Here are made-up nodes, facts about them, and rows of numbers that follow some of those facts. Name the node behind each unnamed row.

Facts:
pladran ψ:545 ε:brani
fiska π:zagro trugres mostor Ω:flaklir
fafu ψ:304 ε:lobuk
klogas ψ:770 π:getik
stega ψ:304 Ω:bruso
lese ψ:770 Ω:nezos
zelil ψ:774 Ω:mabam
klemale ψ:774 ε:nunul
zibeven ψ:774 Ω:laflar
tapus ψ:770 Ω:zomo
nadri ψ:780
bebi ψ:774 Ω:raklus
patis ψ:770 Ω:stuve
plutrek π:doskuflen tegin tranabok
migrigron ψ:545 Ω:mostuvin
mostuvin ψ:780 π:genar ε:lobuk Ω:digu
flosti π:tegin brili tapus
fasto ψ:770
brerubre ψ:780
stezo ψ:304 ε:luba
getik ψ:943
nedridrom ψ:774 Ω:skade
laflar ψ:780 Ω:zosti
zasal ψ:780 ε:noskam
tabravur ψ:545 π:fugra
tratro ψ:304 ε:studo Ω:godrekim
kosogram ψ:780 Ω:brerubre
buske ψ:304 π:lesker Ω:flimi
fegribrok ψ:304 Ω:pefin
stuve ψ:774 ε:studo Ω:pegram
kliden ψ:770
kloden Ω:fugra
flistek ψ:774
brili ψ:770 ε:studo Ω:drebrar
kirun ψ:943 π:tegen
grofi ψ:774
muge ψ:304 π:grodrura
tebak ψ:545
gevel ψ:943 ε:lobuk
stagil ψ:545 ε:lobuk Ω:stidrik
klutek ψ:780
pefin ψ:304 π:zelil kliden
pleskil π:brili vostak staskin Ω:kosogram
zapi ψ:770
flanor ψ:774 ε:lobuk
tagrun ψ:943 ε:stezus
gromefe ψ:774 π:nedridrom noskam molin
lesker ψ:943
noto ψ:304 π:gilasur semik ε:sugrastu Ω:sotefak
mastulum ψ:770 ε:koru
nunul π:plibras ploskim klatrus tranabok laflar
flimi Ω:ploskim
lokir Ω:mabon
sotefak π:zibeven tranabok Ω:liples
nagi ψ:545 π:brili Ω:zasal
mabam ψ:304 Ω:stega
plibras ψ:770
rifli π:stoflen troflisor
zomo ψ:545 π:godrekim skemigrin legas ε:pleskil Ω:trenon
zosti ψ:545 ε:destu
driflan ψ:770 Ω:semik
platrok π:nifin mostor driflan
sebak ψ:943 π:flavak droskibru Ω:nifin
doskuflen Ω:kloden
trenon π:kliska
trugres ψ:545 Ω:noskam
moklek ψ:304
pleskur ψ:545 Ω:droskibru
flagrin π:liples
skilil π:soru flokom stidrik
bapil ψ:774 Ω:tuzul
kliska ψ:545
zibol ψ:774 π:nadri gregror ε:grepom
stedran ψ:774 π:flimi tranabok
klatrus ψ:770
studo Ω:trobo
makla ψ:304
bibek ψ:943 π:mabon pladran
druskon ψ:774
skibru ψ:943 Ω:brupon
plidri ψ:304 Ω:klemale
brupon ψ:774 π:godrekim klumes Ω:mostor
liples ψ:304
vofli ψ:774 ε:nunul
bistam ψ:774 Ω:pleskil
nifin ψ:780 Ω:noto
broso ψ:780 π:grunel mostor Ω:neze
tuzul ψ:545 Ω:zibeven
latu Ω:driflan
riple ψ:780
labres π:druskon
flavak ψ:545
fetro ψ:780
godrekim ψ:780 Ω:buske
troflisor ψ:770 ε:laduk
lanur ψ:943 ε:lokir
grodrura ψ:774
soru ψ:545 Ω:trugres
raklus ψ:943 π:grepom Ω:zelil
nezos Ω:latu
tegin ψ:780 ε:nunul
semik ψ:545 Ω:brivu
gutul Ω:lese
dogu π:migrigron klutek skibru Ω:labres
brani π:brerubre
sugrastu ψ:774
grunel Ω:gofem
pestiplun ψ:304
tridunum Ω:plibrar
laduk ψ:780
trema ψ:943 Ω:pleskur
droskibru ψ:545 Ω:studo
flokom ψ:774
destu ψ:304 π:kliska
zoklol ψ:545 π:zibeven zapi
koru ψ:780 π:druskon Ω:sidriklan
stezus ψ:780 Ω:gutul
kloter ψ:545 π:vofli nezos Ω:papla
grizar ψ:304 π:stuve liples
stidrik ψ:770 ε:studo Ω:fegribrok
duflom ψ:545
plaluk ψ:780 π:stoflen gregror grunel riple flokom
skilok ψ:304 π:brerubre staskin
brivu ψ:545 π:grofi trotro
pegram ψ:304 ε:grofi
drebrar ψ:545 π:fugra ε:bragrin Ω:broso
legas ψ:943 Ω:trema
noskam ψ:770 Ω:migrigron
trotro Ω:nagi
genar ψ:304 Ω:tegin
skade ψ:780 π:lese lobuk stezus stidrik Ω:lesker
neze ψ:304 Ω:lokir
bruso ψ:780 Ω:doskuflen
mabon ψ:774 ε:lobuk Ω:kliden
molin ψ:943 Ω:kloter
tadrur ψ:774 ε:gofem
vostak ψ:780
tranabok ψ:545
dretrude ψ:770
bori ψ:774 Ω:flanor
gilasur ψ:943
mostor ψ:780 Ω:tapus
gregror ψ:770
trobo ψ:770 Ω:molin
gesek ψ:780 π:gutul vostak kliden ε:noto
zezi ψ:774 π:stidrik Ω:patis
klagipan π:flokom zelil
brobrok ψ:304 ε:pleskil Ω:brili
faste ψ:774 ε:sofo
gadelel ψ:774 Ω:plidri
stoflen ψ:774
plibrar ψ:780 π:mastulum faste Ω:soru
klusta ψ:545 π:flaklir trobo lanur zelil ε:batrem Ω:tagrun
drigre ψ:770 π:skibru Ω:nedridrom
gafu ψ:770 ε:stoflen
sidriklan ψ:943 π:duflom tuzul fasto Ω:drigre
batrem ψ:774 π:bapil trobo klumes genar ε:destu Ω:sebak
seguk ψ:545
klumes ψ:774
flaklir ψ:780 ε:grufu Ω:grizar
fugra ψ:304 Ω:fiska
digu ψ:304 Ω:stagil
gofem ψ:770 Ω:stezus
skemigrin ψ:545
piva ψ:770
ploskim ψ:943

Some rows with their names:
[ -8   5   1 -16  -1  -1  -2   0  -7   2   3  -2  -1  -9 -15   5 -16   7
  -4  19  -3  -1  -3 -18 -10 -14  -3  11  -8  -1   3   7]: riple
[ 17   5 -14  -3   3  -1  -1   7   5   4  -9  -9  13   2  -2   9  13  -5
   1   9   9  14  -2 -12  11   2   6  -6  -4  -6  -6  -4]: grepom
[ -1   9 -15  -4 -10   6   1   1  -9   9 -10  -4   8  -5 -17  12 -18   6
  -1   9  -3   1  -1 -10  12 -11   4   7 -22 -24   0   2]: stezus
[ -1  -6  -6   9  -5  -4  -1  -2  -6  10 -13  -1   0   1   1  -4   1   8
  14  -7   8  -1  -5   7  16   2   4  -5  -8  -8   7 -10]: gutul
[  3  -8   8   1  11  -8  -3   2   3   5   8   1  -5  -1   5  -6  23   2
   7  -6   7  -3  -3  10   1   3  -5 -10  17  11  -1  -7]: tagrun
[ 7 -3  0  0  8 -2 -6  1  2  0 -5 -3  7 -4  0 -2 10  6  7  7  9  0 -1 -1
 -9 -4 -8  0 -1 -1 -8 -2]: rifli
[ 50   9  29   4   8  41  17 -50  16  33 -35  30  50   6  27  -4  36 -23
 -22  22  18  55  -8   6   4 -14  59  61 -35  -8  -4  57]: lobuk
[ 8 -3 -5 -4  8 -3 -2  3  4  1  4 -5  3 -3  2  3 14  2 -3 -2  7 -3  0  5
  1 -7  0 -3  7 -1 -7 -1]: tabravur
[  9   9  -4  19  -5   5  -7   9  11   0  -3  -1   0   6   7   5   2   1
   8 -11   0   3   6  11  -5  10  -2 -13  -7   5  -1  -7]: buske
[-3 -6 -1  7 -3  3 -1  0  3  0 -6  3  3  1  8  4  3  0  4 -7  2  4 -5 -4
 13 13  0 -6  6 -4  3 -3]: flimi
[-12   5  -8  -6 -11   2   6  -1  -7   1   2  -1  -5  -4 -13  -4 -23  -8
  -6   1 -18  -5   3  -4  11 -12   2   3  -6  -3   8   5]: godrekim
[ 8 -2 -5 -7  7 -3  1  4  2  6  5 -2  2 -1 -2  5 14  0 -1  1  5  2 -2 -1
  7 -1  3 -5  9  4 -1 -1]: duflom
[  8  13  -8  11   3  -1 -15   7  15  -4  -7   8   2  -2   7   5  -2  -3
   5 -14   4   6  13   6   0  19  -1 -16 -10  11   4  -6]: stega
[ 12  -6  -4  11   6   4   0   0   4   9  -7   6   4   0  -1   2  16  -6
  11 -11   1   1  -6   5  19  12   1 -11   8   4   5  -2]: skibru
[-11   5  -5  -5  -8   4   2   1  -7  -3   3   2  -4  -4 -11   3 -19  -1
  -9   3 -13  -8   2  -4   3  -8  -2   5  -4 -12  -1   7]: kosogram
[-24   1   2  -9  -5  -6   0  -4  -7  -4   5   7 -12 -12  -9 -14 -27  -3
  -4  -2 -18 -12   3  -1   3 -11  -6   2  -3   6  11   6]: flaklir
[-16  23   5   4 -20   2   1   4 -11  -2  -1   4  -9   7 -16   3 -32  12
   2  17  -3   4   3  -7 -11   8  -7   8 -27 -16   5 -13]: driflan
[ 10  10  -1   6   0  -4  -6  12   9   1   3  -7  -1   8   9   6   7   4
   5   1   7  12   6   1 -13   7   2 -12  -5  11  -1 -12]: makla
[-15  23   5  -9 -18  -3   4  10  -4 -13  10  -5  -9   9  -9   0 -26   2
 -10  24  -3  11   7 -16 -17   4  -2   6 -15  -5  -1 -10]: fasto
[-24  21  15 -10 -17  -8   4   7  -6 -12  17  -1 -20   8  -8  -7 -29   6
  -9  21  -7   5   6 -10 -22   4  -9   6  -8   2   3 -12]: mastulum

Name these rows:
No name comes twice in this set of rows, the named rows included.
[  8 -55 -18  -3  31 -11  40 -40 -41 -31 -11  -3 -34  22 -34  22 -24  11
  11 -52  -5 -48  -1  21 -35  41  22  30  26  34  40   1] : stuve
[  0 -12  -5   7   1   2  -4  -2   2  -1  -8  -2   5  -6  12   1   4   0
   2 -14   0  -6   0   3  11  -2   0  -7   5  -5  -2   3] : nagi
[ 0 -7 -2 -4  1 -7 -2  1  0  2 -5 -5  2  1  8 -2  6 -1  3  2  7 10 -2 -9
  6  1  4 -4  5  6  2 -5] : staskin
[ -7 -13   9 -11  13  -5  -4  -6  -5   2   8   2  -2 -11  -5  -6   9   8
   0   3   2 -15  -6   3  -7 -14 -13   5  13   0  -5   6] : zibol
[-20  16   2  -7 -20  -8   1   6  -5 -11  -1  -9  -7   5  -1  -7 -33   2
  -4  25  -5  14   5 -21 -16  -4  -1   6 -19   3   5 -10] : kliden
[-12   8  -8 -13   0  -2  -5  -3  -2 -11   0  11   0 -12 -11   0 -23  -5
 -15  -3  -9  -9   8  -5   8  -1  -2   3  -8  -8   3  10] : bruso
[ 0 -8 -6 -3  4  6  6 -3 -3  5 -1  5  3 -5 -9  2  5 -6 -1 -8 -7 -9 -6  1
 21 -3 -1  0  9 -7  2  7] : nedridrom
[ 11  -6  -7  11  11   0  -5   0   8   1 -11   5   6  -4   4  -2  16  -5
   8 -17   5  -5   2  11  12   9  -2 -11   5   0  -3  -2] : raklus
[  3   2  -7   1  10  -3  -7  -1   7  -6 -10  12   5  -7  -1  -3   2  -7
   3 -11   3  -1   5   3  13  13  -2  -9  -2   1   0   2] : kloden
[-10   3  -4  -2  -4   5  -3  -1  -6  -5   1  -1   2  -8  -9   1 -19   4
  -5   2 -10 -15   2   0  -7 -15  -8   9  -8 -14  -6   9] : skade
[-12  -9   4   8   2  -8  -9   3   2   1   5   0  -6 -11   7 -21   3   0
   9 -12  -9 -18   2  16   4 -15 -16 -13   8   6  -2  -1] : klusta
[  8   4  -3  11  -1  -7 -12  10   9  -1  -5 -14   2   3  16  -3   2   5
  10   1   5   7   9   1 -18  -4   2 -12 -12  14  -5 -10] : pefin
[-15  21   9  -7 -16  -3  -2   6  -6  -7   0  -3  -4   3 -12   0 -29   8
   2  30  -2  11   3 -24 -24   1  -7  10 -20   1   4  -7] : gregror
[-23  -3   4 -16  -6  -9  -4  -1  -7 -10  13  -7  -8  -7   3 -10 -19   7
 -12   8  -7 -12   4  -3 -12 -22  -6   5   1  -3  -5   2] : gesek
[-3 -5  7 -7  7 -6  1  0  0  6 13  2 -8 -1  0 -1 13  2  1 -3  3 -4 -5  5
  2 -2 -2 -6 15 11  3 -2] : pladran

The same nodes again, as new rows of numbers:
Known rows:
[ 6  0 -3 10  2 -3 -2 14  5  8  2  6  0]: raklus
[ 16   3   4 -10  22 -15  -6 -21  25  -3  24  -6  -6]: lanur
[ 13  -8   8 -17  14   4  -1  15   4   2  -3 -16  16]: klusta
[ 12  -3   3 -13   3  13   1  19   8   6  -1 -18   3]: flaklir
[-10  -1  -5  19 -11 -14   3 -13  -8  -6  11  16  -5]: grufu
[  9   0   2   4   2 -14   1  -4   2   5   2   4   1]: flosti
[ -4   0  -3  -2 -13  16   4  17   1   5  -3  -2   2]: kosogram
[-12  -4  -7  16   5   3  -2 -14 -10  -1 -11  -5   3]: flimi
[  3   6  -1   8   7 -13  -4 -19  15  -3  18   6 -10]: ploskim
[ 37  17 -12   0  33 -29  -5 -11  58 -31 -15 -20 -57]: flanor
[ 9 12  8 -6  2 -2 -2 12  7  3 15 12 -7]: klogas
[  2   3   3  -7 -19  19   4  36  -1   9  -9   6   6]: broso
[ -4   0  -3  -4 -14  17   4  19   0   5  -2   0   2]: mostor
[ -4   0  -3  -3 -13  17   4  17   0   5  -2  -1   2]: nifin
[-11   0   2  -2  -5  17   3  22 -26   4 -15   2  11]: noto
[  2   0   3  13   1  -1  -2  -3  -8   0 -15  -1   0]: zoklol
[ 5 -2  3 -2 -3 -4  1  3 -2 -1 -2  6  5]: brivu
[-21  -5 -15  -1  -4  10  -1  -1   0  -4   7   6  12]: gutul
[-10  -1  -5  19 -11 -15   3 -14  -8  -5  11  16  -4]: bragrin
[  2  11   3  -4   6  -4  -2  -4   8  -3  21   6 -10]: dretrude

Name these rows:
No name comes twice in this set of rows, the named rows included.
[-36  -5  20 -40  -2  37  -9 -12 -58  25 -71 -18  40] : tratro
[-26   8 -12  11 -18  14   2  16 -10   0  13  21  -1] : gofem
[-24   2 -14   7 -37  25   7  31  -6   0   6  19   4] : stezus
[-11  11   3  -4   5   8   2   0  -7   1   3   5   1] : trobo
[-12  -5 -11  21 -26  -7  10  18 -18  10   0  23   9] : pleskil
[ -8   2   1   7 -20   3   6  14 -24   3   6  26   3] : destu
[-11  -5  -6   5   2   1   0  -4  -6  -3   1   0   7] : grunel
[ 26  23  -6  -9  42 -20  -5  -4  35 -34 -18 -21 -55] : fafu
[ -2  -8  -3  -1   5  10   1  10 -26   6 -11  -7   7] : fugra
[  3   1   0  -2 -17  17   2  29   1  12  -9   1   3] : plibrar
[-10   0   3  -5  -3  17   2  22 -24   5 -17   0  11] : buske
[  2  -6  -1  -5   4  -7  -1 -21  -2  -1   6   3   3] : kliska
[  5 -11  -2   7 -11  -3   6  22  -2   1  -5  -6   3] : zelil

Now the same nodes, written a new way:
Known rows:
[ -2   1   5 -12   9 -12  -9  -3  -4  -5   3   9  -1]: nifin
[  4  -9  -8 -24  14 -23   0   0  -6  -9  -4  11  -6]: doskuflen
[  3   7   3 -15   4  -9   3   3   3 -14   7  10   1]: dogu
[ 13   9 -16 -13  -7 -12   1  15   5 -19  -6   3  15]: sebak
[  4 -10  -7 -19  13 -21  -3   8  -8 -16   5   4  -8]: kloden
[  6   3  -3 -11   7 -11  -5  -1   4  -6   3   6  -3]: sofo
[-17  19   2  -1  21  17  -7  -5  -4  -3  12  10  -5]: pefin
[  7   3  -2 -10   7 -11  -4  -1   5  -6   3   5  -3]: grufu
[ -1   9 -11   5   9   6 -12  -6  -7   0  -2  -2  24]: stidrik
[  5  16  21 -24  -7  -5  -9  -8   9 -11  10   0  -2]: plibrar
[  6   3  -2  -9   7 -11  -5  -1   5  -7   4   5  -3]: bragrin
[ -4   6  -2 -16   5  -3  -3   6   4 -16   0  12  -9]: kloter
[ -1  13  15 -20 -10  -4 -22  -2   8  -9  -5   6  -4]: trugres
[ -7 -14   4 -22  21 -19 -10  -1 -10 -14   7   3 -25]: fugra
[  1  -2   4  -8   5 -15 -15   1  -8   0   4   9   7]: flokom
[  0   1   0 -11   7 -13  -6  -2   0 -12   0   6   2]: tegen
[ 10   4  -6 -15   9 -16  -3  -5  -1  -9  -2   2  13]: zapi
[ -8  -1  11 -16  10   1   1  -7  -2 -12  12  11 -13]: noto
[ -6   1   1 -16  -1  -1  -3   3   0 -20  -3  12  -6]: drebrar
[  6  -1   0  -8   6 -13 -13   0  -3   4   4   8   1]: stoflen

Which node is each row?
No name comes twice in this set of rows, the named rows included.
[ -3   2   1 -14  15 -11  -8  -8  -3  -9   0   5  -2] : brerubre
[  5   4   5 -13   3 -11  -4   2  -4  -6   9  12   5] : zezi
[ -6  16   6 -11  -1   0 -16  -5   9 -13  -7   4  -3] : migrigron
[ -1  12  18 -21 -14  -4 -25   1   7  -6  -3   5  -3] : soru
[ -3  -3  -1 -21  12  -5  -4 -12  -5  -6  -5   4  -2] : tegin
[-12  -3  12 -16  10  -1  -3  -9  -5 -13   6  12 -10] : stezo
[  5  -7  -7 -26  10 -15  -4  18 -14 -13  14   1 -10] : fiska
[ 11   7 -22 -19   1 -13  -5   7   1 -13 -17   1  17] : ploskim
[ -5   2  -4 -23   8 -10 -10  -7   3  -8 -18  11  -6] : tranabok
[ 12   6 -14 -12  -7 -15  -4  12   4 -17 -11   4  16] : trema
[  8  14  19 -22 -10  -9 -12  -8  10 -11   4   0   5] : tridunum

